Below are the code and all the weights of a small trained network. Each question names an input and a class and asks about switching units off, where a switched-off unit gives its printed mean instead of its output.

import numpy as np


def w(rows, s, z=0):
    codes = np.array(rows[::2]) - 128.0
    scale = np.full(codes.shape[1], s)
    scale[-1] = z or s
    return codes * scale


def f(y):
    return y / 2 * (1 + np.tanh(0.7978845608 * (y + 0.044715 * y**3)))


def log_softmax(a):
    a = a - a.max(-1, keepdims=True)
    return a - np.log(np.exp(a).sum(-1, keepdims=True))


def net(x, mask):
    res = np.array(x, float).reshape(1, 3) / 4 @ E
    y = f(res @ A[0][:, :-1].T + A[0][:, -1])
    res = res + np.where(mask, y, B[0][:, -1]) @ B[0][:, :-1]
    return log_softmax(res[-1] @ U[:, :-1].T + U[:, -1])


A, B = {}, {}
E = w([
[31,214,113,126,107,68,80],'x0',
[94,153,19,60,196,61,205],'x1',
[134,200,111,255,166,169,117],'x2',
],0.009)
A[0] = w([
[85,185,80,140,138,108,115,124],'N1',
[88,132,62,56,163,51,165,151],'N2',
[136,159,145,215,117,168,84,171],'N3',
[149,186,103,224,160,138,135,174],'N4',
[218,69,196,172,104,254,103,252],'N5',
[98,115,135,80,74,72,103,149],'N6',
[124,193,23,146,223,102,196,190],'N7',
[90,90,148,30,70,74,113,154],'N8',
[162,162,122,227,143,162,131,162],'N9',
[98,158,75,128,166,97,137,151],'N10',
[192,48,140,112,121,173,128,150],'N11',
[139,159,150,179,124,181,116,142],'N12',
[84,151,59,46,152,53,184,146],'N13',
[92,119,142,82,54,47,121,152],'N14',
[209,42,96,79,184,141,237,170],'N15',
[208,67,152,94,122,164,173,130],'N16',
[99,151,56,57,144,48,170,137],'N17',
[68,191,181,151,71,108,40,120],'N18',
],0.0087,0.0035)
B[0] = w([
[91,112,109,157,134,175,182,169],'N1',
[185,104,78,162,96,156,82,216],'N2',
[133,165,106,60,135,94,102,195],'N3',
[87,208,115,78,145,96,164,194],'N4',
[203,140,151,161,25,102,50,246],'N5',
[128,138,106,60,158,105,120,166],'N6',
[81,83,126,137,177,188,214,229],'N7',
[132,153,145,28,160,75,120,192],'N8',
[129,171,115,61,154,73,102,191],'N9',
[123,106,94,155,136,152,162,173],'N10',
[144,92,186,177,70,127,123,180],'N11',
[141,155,110,81,122,63,76,170],'N12',
[179,124,66,165,103,156,80,224],'N13',
[130,134,95,74,167,106,107,176],'N14',
[226,2,161,156,158,164,92,224],'N15',
[141,62,187,198,92,143,147,183],'N16',
[174,122,61,166,101,155,90,214],'N17',
[120,83,109,97,172,139,145,199],'N18',
],0.0092,0.012)
U = w([
[2,167,148,64,226,100,194,209],'0',
[164,91,241,194,72,142,124,102],'1',
[53,167,104,215,85,182,186,5],'2',
[167,96,87,144,170,169,120,123],'3',
[160,214,119,93,78,73,79,164],'4',
],0.0098,0.0023)

Each question gives the input, the list of numbers given to net, and the class t.
The units are the neurons (one row each of A and B). Each row of codes is followed by its name. A weight is (code - 128) times the scale printed after its matrix; where a second scale follows, it is the last column's (A, B and U).
mask holds one flag per neuron, in row order. A switched-off neuron (its flag False) gives its mean, the last column of its row in B, instead of its output. The means were averaged over made-up inputs and are rounded, as every weight is.
A unit's drop is (log p(t) with every unit on - log p(t) with that unit switched off) / (log p(t) with every unit on - log p(t) with every unit switched off).
The circuit of an input: a set's keep is (log p(t) with only the set's units on - log p(t) with every unit switched off) / (log p(t) with every unit on - log p(t) with every unit switched off). Starting from the 12 units with the biggest drops (on a tie, the unit counted first), units are removed one at a time, each time the one whose removal leaves the highest keep (on an exact tie, the one counted first), for as long as the keep stays at least 0.8.
circuit, biggest first: the units of the circuit, biggest drop first
unit that matters most: the unit with the biggest drop
top k neurons: the k neurons with the biggest drops, biggest first
drop of u: that unit's drop, to one decimal
input [4,3,-3], class 3: unit that matters most -> N5
input [7,-1,-2], class 0: circuit, biggest first -> (N5 N15)
input [-3,-8,2], class 4: circuit, biggest first -> (N3 N15)
input [-1,-1,-7], class 1: circuit, biggest first -> (N16 N11)
input [7,7,2], class 3: top 4 neurons -> (N2 N13 N17 N14)
input [5,1,-1], class 3: top 3 neurons -> (N5 N4 N9)
input [6,7,1], class 3: top 3 neurons -> (N2 N13 N17)
input [1,-5,-7], class 4: top 2 neurons -> (N15 N8)
input [-7,-3,4], class 1: top 2 neurons -> (N16 N11)
input [8,7,2], class 3: top 4 neurons -> (N2 N13 N17 N14)
input [1,-6,-1], class 4: top 2 neurons -> (N15 N7)
input [6,7,3], class 2: drop of N4 -> 0.0
input [2,7,3], class 2: drop of N15 -> 0.2
input [-4,0,4], class 4: top neuron -> (N9)
